Here is a tiny trained network, its code and every weight. The questions are about switching its units off for an input and a class, where a switched-off unit gives its printed mean instead of its output.

import numpy as np


def w(rows, s, z=0):
    codes = np.array(rows[::2]) - 128.0
    scale = np.full(codes.shape[1], s)
    scale[-1] = z or s
    return codes * scale


def f(y):
    return y / 2 * (1 + np.tanh(0.7978845608 * (y + 0.044715 * y**3)))


def log_softmax(a):
    a = a - a.max(-1, keepdims=True)
    return a - np.log(np.exp(a).sum(-1, keepdims=True))


def net(x, mask):
    res = np.array(x, float).reshape(1, 7) / 4 @ E
    y = f(res @ A[0][:, :-1].T + A[0][:, -1])
    res = res + np.where(mask, y, B[0][:, -1]) @ B[0][:, :-1]
    return log_softmax(res[-1] @ U[:, :-1].T + U[:, -1])


A, B = {}, {}
E = w([
[127,130,128,126,129],'x0',
[134,106,104,23,70],'x1',
[254,143,92,109,194],'x2',
[130,127,128,129,126],'x3',
[128,128,125,128,127],'x4',
[110,59,206,90,175],'x5',
[129,125,125,128,128],'x6',
],0.014)
A[0] = w([
[104,17,217,69,182,165],'N0',
[222,112,84,24,131,98],'N1',
[57,70,197,73,59,127],'N2',
[197,128,75,12,145,92],'N3',
[126,137,67,107,43,171],'N4',
[54,104,109,83,1,149],'N5',
[158,247,21,196,84,255],'N6',
[69,147,169,204,147,161],'N7',
[172,176,133,176,171,128],'N8',
[57,138,169,217,117,185],'N9',
[179,196,76,183,124,130],'N10',
[76,134,149,190,120,153],'N11',
[164,169,111,191,223,125],'N12',
[180,155,134,177,243,145],'N13',
],0.0088,0.0063)
B[0] = w([
[101,8,127,121,157,237],'N0',
[93,132,123,190,144,180],'N1',
[82,118,105,104,110,227],'N2',
[69,147,139,198,152,176],'N3',
[154,157,158,135,96,180],'N4',
[179,150,144,85,79,225],'N5',
[103,147,51,120,96,249],'N6',
[121,141,130,172,160,205],'N7',
[142,107,98,95,131,174],'N8',
[102,141,113,177,141,225],'N9',
[85,127,81,104,122,184],'N10',
[111,142,123,161,138,188],'N11',
[152,104,101,64,132,195],'N12',
[165,96,141,83,144,203],'N13',
],0.014)
U = w([
[94,233,81,221,129,234],'0',
[107,61,64,2,85,210],'1',
[70,75,179,221,189,151],'2',
[219,66,185,43,203,7],'3',
[159,204,158,59,4,65],'4',
],0.0082,0.0019)

Each question gives the input, the list of numbers given to net, and the class t.
The units are the neurons (one row each of A and B). Each row of codes is followed by its name. A weight is (code - 128) times the scale printed after its matrix; where a second scale follows, it is the last column's (A, B and U).
mask holds one flag per neuron, in row order. A switched-off neuron (its flag False) gives its mean, the last column of its row in B, instead of its output. The means were averaged over made-up inputs and are rounded, as every weight is.
A unit's drop is (log p(t) with every unit on - log p(t) with that unit switched off) / (log p(t) with every unit on - log p(t) with every unit switched off).
The circuit of an input: a set's keep is (log p(t) with only the set's units on - log p(t) with every unit switched off) / (log p(t) with every unit on - log p(t) with every unit switched off). Starting from the 12 units with the biggest drops (on a tie, the unit counted first), units are removed one at a time, each time the one whose removal leaves the highest keep (on an exact tie, the one counted first), for as long as the keep stays at least 0.8.
units of the circuit, in order: the units of the circuit, biggest drop first
k most important neurons: the k neurons with the biggest drops, biggest first
drop when u is switched off: that unit's drop, to one decimal
input [3,0,-6,-4,8,3,-5], class 2: units of the circuit, in order : (N6)
input [8,2,0,6,4,-5,1], class 4: units of the circuit, in order : (N0 N4)
input [2,-1,5,4,-1,1,3], class 3: 2 most important neurons : (N2 N6)
input [-8,0,2,-1,-3,3,7], class 3: units of the circuit, in order : (N6 N2)
input [1,1,1,-8,-7,6,-5], class 2: 2 most important neurons : (N5 N12)
input [-3,7,2,2,6,-1,6], class 0: 2 most important neurons : (N3 N1)
input [-4,1,-4,3,-5,0,5], class 4: 2 most important neurons : (N0 N5)
input [-7,1,2,-5,-7,5,-4], class 2: 3 most important neurons : (N5 N12 N6)
input [3,-7,6,-2,6,2,-5], class 3: 2 most important neurons : (N13 N2)
input [-7,0,4,-3,5,2,3], class 3: 2 most important neurons : (N6 N9)
input [0,-4,1,2,-6,2,8], class 3: drop when N3 is switched off : 0.1
input [-4,1,-2,-7,3,-5,-5], class 4: drop when N7 is switched off : 0.1
input [-8,4,3,-7,-7,-4,2], class 0: drop when N0 is switched off : 0.0
input [-3,0,-2,-8,7,0,7], class 0: units of the circuit, in order : (N0)
input [-8,4,8,-8,-6,-8,-2], class 0: drop when N3 is switched off : 0.2
